Each row is followed by one of two labels, saying whether the row has a hidden trait. Each part has a new trait and two new labels.
(in the rows, 100 means zero)
[105 105 112  67  97  81 108 110  87 116  77 108  67  90 101  86 126]
novo
[ 98 105  87 103  91 106  97  92  97 107  73  95 101  95 111 103 115]
nit
[102 102 112 123 123  78 110 108  97  74  65 113  96 118  65 103  60]
novo
[103 104 105  98 101  91 103 104  98 103  70 107  84 101 111 100 104]
novo
[104 101 110  77 102  83 108 111  87 112  75 115  73  96  89  90 102]
novo
[ 96 104  89 110  99 111  95  97 106  96  78  87 117  95 104 102 103]
nit
[107 104 126  88 117  97 116 121  81 111  71 126  57  98  81  85  85]
novo
[108 104 133  57 104  66 115 128  79 131  77 123  37  90  80  77 120]
novo
[102 105 115  89 108  88 106 108  96 102  81 101  72 101  87  94  60]
novo
[ 95 106  90 110  91 118  97  86 109 102  79  83 118 101 122 104 105]
nit
[105 105 122  72 105  84 110 117  82 114  75 120  66  91  86  88 107]
novo
[ 87 107  64 117  71 146  80  68 119 101  79  57 147  88 148 114 124]
novo
[ 92 107  66 115  85 130  85  79 122  89  74  71 139  97 126 115 107]
novo
[108 105 127  50  99  70 115 121  70 164  79 126  54  83  90  75 130]
novo
[107 106 124   0 104  66 119 126  71 133  77 132  47  87  82  74 122]
novo
[ 98 106  98  96  91 106  95  95 102 105  74  89 111  95 114  95 111]
nit
[104 106 112  74  99  92 106 111  87 124  74 106 124  88 101  86 114]
novo
[ 98 108  96  75  84 111  96  95  94 127  79  93 102  88 121  90 131]
nit
[ 99 105 101  98  99 105  98 101 102 103  74  95  92 100 107  99 103]
nit
[ 93 107  78 117  87 131  90  80 115  93  72  74 140  99 133 110 112]
novo
[106 101 116 131 127  72 115 114 100  71  65 124  88 120  51 104  53]
novo
[ 97 105  97  91  84 105  95  98 104 103  74  89 109  93 117 101 118]
nit
[102 104 109  98 106  86  96  98  98  90  83 112  96 103  90 102  89]
novo
[ 96 105  91 114  96 111  96  93 103  98  76  87 119  99 111 105 103]
nit
[117 105 155  39 121  41 126 142  56 138  77 156  20  89  61  64 110]
novo
[103 107 119  53  92  94 106 117  80 141  80 114  54  82 110  80 144]
novo
[ 93 106  82 113  76 131  88  85 114 104  77  77 125  93 127 109 112]
novo
[ 97 104  91 104  97 108  99  92 104  90  79  88 114  96 111 106 109]
nit
[ 86 106  58 135  76 154  80  59 132  81  81  49 159  91 150 122 119]
novo
[ 98 104  88 131 101 109  97  93 113  77  66  89 123 106  99 112  86]
nit
[101 105 111  79  95  90 103 109  95 113  77 104  87  94 101  92 112]
novo
[104 106 113  95 111  85 102 113  94  95  69 116  85 104  85 101  86]
novo
[ 96 105  88 110  95 112  94  91 107  90  75 109 120 102 108 104  96]
nit
[ 96 105  85 103  90 118  92  86 102  95  77  81 105  95 120 104 116]
nit
[ 98 103  95  91  93 114  97  95 101 102  76  93 104  96 119 100 110]
nit
[ 94 106  84  97  87 107  93  86 102 111  77  81 116  92 122 103 121]
nit
[109 103 130  57 103  66 113 122  78 130  78 127  52  92  83  77 112]
novo
[101 105 104  99  96  93 102  90  97 102  79 100 101  98 104  99 104]
novo
[101 106 102  81  93  98  99 107  89 121  80  93  86  88 112  99 125]
novo
[ 99 103  96  99  98 104  98 101 100 100  71 103 100  99 103 100 104]
nit
[109 104 125  88 119  65 116 128  85  98  71 131  63 109  61  88  80]
novo
[109 109 133  51 110  64 114 127  73 131  81 133  29  88  82  79 124]
novo
[109 106 115  58 109  65 112 123  79 123  77 128  44  94  77  80 110]
novo
[ 97 106  85  95  87 112  92  92 102 114  79  88 100  89 122 101 127]
nit
[ 98 105  84 108  93 117  93  89 106  98  87  89 112 100 113 107 105]
nit
[102 105 107  83 102  92 104 107  95 115  73 106  88  93 102  94 114]
novo
[107 105 118  66 106  70 108 118  83 125  74 122  67  89  89  79 107]
novo

[111 102 103   3  24  97 160 104  84 109 107  35 112 144  99 114  95  93]
(72)
[107  95  87 109 164 108  90 115  99 108 102  58 114  51  99  92 112 116]
(70)
[101  92  78  55 148 107 105 118  95 105  90  25 129  61 111  90  97 109]
(70)
[112  99 100 137 162 104 101 111 101 112 118 100 101  49  88 100 119 115]
(72)
[108 105  94 167 159 109  86 118  97 106 112  93 101  66  96  95 120 118]
(72)
[109  94  93  66 108 102 122 104  94 109 107  49 111  69  95 101 103 104]
(70)
[109 101  92  39 130  99 105 123  95 112 103  76 142  60 111  91 105 114]
(70)
[110 102  98  76 115 103 107 112  94 110 113  88 113  92  99 101 110 112]
(72)
[107  90  79  51 135 105 111 115  94 106  93  33 129  58 109  91  96 106]
(70)
[110 108 103 102 120 104 103 118  96 107 110  73 118  77 102  99 111 111]
(72)
[108  99 100  62 121  99 103 112  98 114 114  98 117  54  95 101 112 106]
(72)
[107  96  85 106 121 107 122 115  97 106 100  18 121  83 100  97 104 110]
(70)
[103  90  80  87 136 108 122 107  91 100  94  39 114  80 105  98  98 108]
(70)
[108  97  82  70 153 101 104 120  97 113  93  29 144  58 108  90 107 111]
(70)
[110  94  96  88 130 103 123 102  98 112 110  65 105  63  86 104 110 108]
(72)
[109  97  94 148 165 105 104 111 103 113 111  61 107  48  87  98 114  80]
(72)
[103  93  87 174 164 114 105 107  99 103 110  65  94  57  91  98 111 118]
(70)
[106  94  88  82 132 106 108 115  96 107 100  41 120  73 102  95 100 111]
(70)
[105  96  86 100 150 110 114 111  95 102 107  68 110  69  93  95 103 113]
(70)
[108 100  95 112 116 105 123 105  95 108 115  58 101  84  94 103 116 112]
(72)
[106  95  75 113 171 110  98 113  94 105  98  39 116  57 102  91 106 113]
(70)
[111  97  99  87 120 102 117 107 100 114 109  69 110  76  95 102 110 108]
(72)
[111 100  92  93 134 103 112 113  99 104 111  64 112  77  95  99 107 112]
(72)
[104  91  82 100 145 109 112 109  95 103 102  37 118  69 101  94 103 114]
(70)
[105  95  84 131 140 108 103 111  96 105 104  56 112  64 101  99  98 113]
(70)
[106  94  83  95 108 105 122 111  95 107  96  10 121  71 105  95 102 108]
(70)
[112 113  98 142 134 103 108 114 101 115 113  60 107  60  91 100 115 116]
(72)
[105 100  85 149 125 111 114 112  92 104 106  67  98  91  97 102 108 114]
(70)
[112 104  91 106 115 105 117 117  95 109 107  73 109  84 100 101 105 115]
(72)
[112  98 103  99 155 102 104 107  98 113 118  90 105  58  91 103 113 111]
(72)
[111 105  98 108 125 102 111 112  96 112 113  72 111  81  94 104 115 110]
(72)
[113 102  98 177 174 108  83 116 105 113 114 109 103  35  88  95 125 122]
(72)
[102  95  79 148 178 113  90 114  98 105  99  54 114  43 102  90 108 121]
(70)
[102  88  75 111 153 110 112 109  95 101  97  19 115  68 101  92 101 110]
(70)
[109 101  94 164 133 107 126 108  96 105 118  68  91  85  85 106 124 113]
(72)
[111 105  96 140 131 103 110 115  98 112 114  66 106  66  95 102 114 112]
(72)
[113 100  94  96 135 101  97 117  99 112 108  58 118  70 100  95 111 109]
(72)
[107  94  84  82 185 107  92 118  96 105 100  63 124  59 108  93 102 110]
(70)
[113 107  96 106  85 103 128 110  91 107 111  68 108 108  94 108 108 109]
(72)
[113 102  99 152 191 105  81 118 103 113 118  99 114  30  91  95 120 121]
(72)
[106  98  85  71 123 104 109 114  93 106  97  33 122  83 107  97 100 106]
(70)
[108 104  89 132 125 108 107 116  93 106 108  65 109  78 103 101 111 115]
(70)
[115 108  95 107 159 103  70 132 103 115 106 119 131  42 108  89 119 122]
(72)
[109  90 100  82 127 103 125  99  94 106 110  67 101  80  90 104 103 103]
(72)
[112 101  98 156 174 105  93 117 105 113 117  96 106  37  87  96 127 119]
(72)
[104  89  84  97  97 109 142 100  91 102 102  13 104  96  95 106  92 104]
(70)
[109  98  98  80 116 104 112 106  92 106 111  86 104  81  97 103 106 106]
(72)
[111 102  96  50 112 101 102 117  94 108 103  86 128  62 104  97 107 109]
(72)
[109 110  86 155 126 105  98 124  95 107 104  80 107  79 102  97 121 132]
(72)
[115 100  98 122 131 100 109 111 105 119 114  48 113  68  85  98 115 118]
(72)
[112  99  93 127 145 105 105 113 100 110 115  76 106  64  89 100 115 112]
(72)
[113 106  95 158 110 104 109 120 100 112 114  93 107  64  91 101 121 119]
(72)
[112  97 104  73  84  98 138 102  94 109 116  67 103  94  89 110 109 102]
(72)
[112 102  96 108 100 103 124 112  98 114 111  47 110  81  93 103 110 111]
(72)
[115  90  94  93  98 103 132 107  95 110 107  40 112  90  94 103 104 108]
(72)
[112 107  95 136  86 102 134 118  97 113 122  43 105  97  93 106 112 111]
(72)
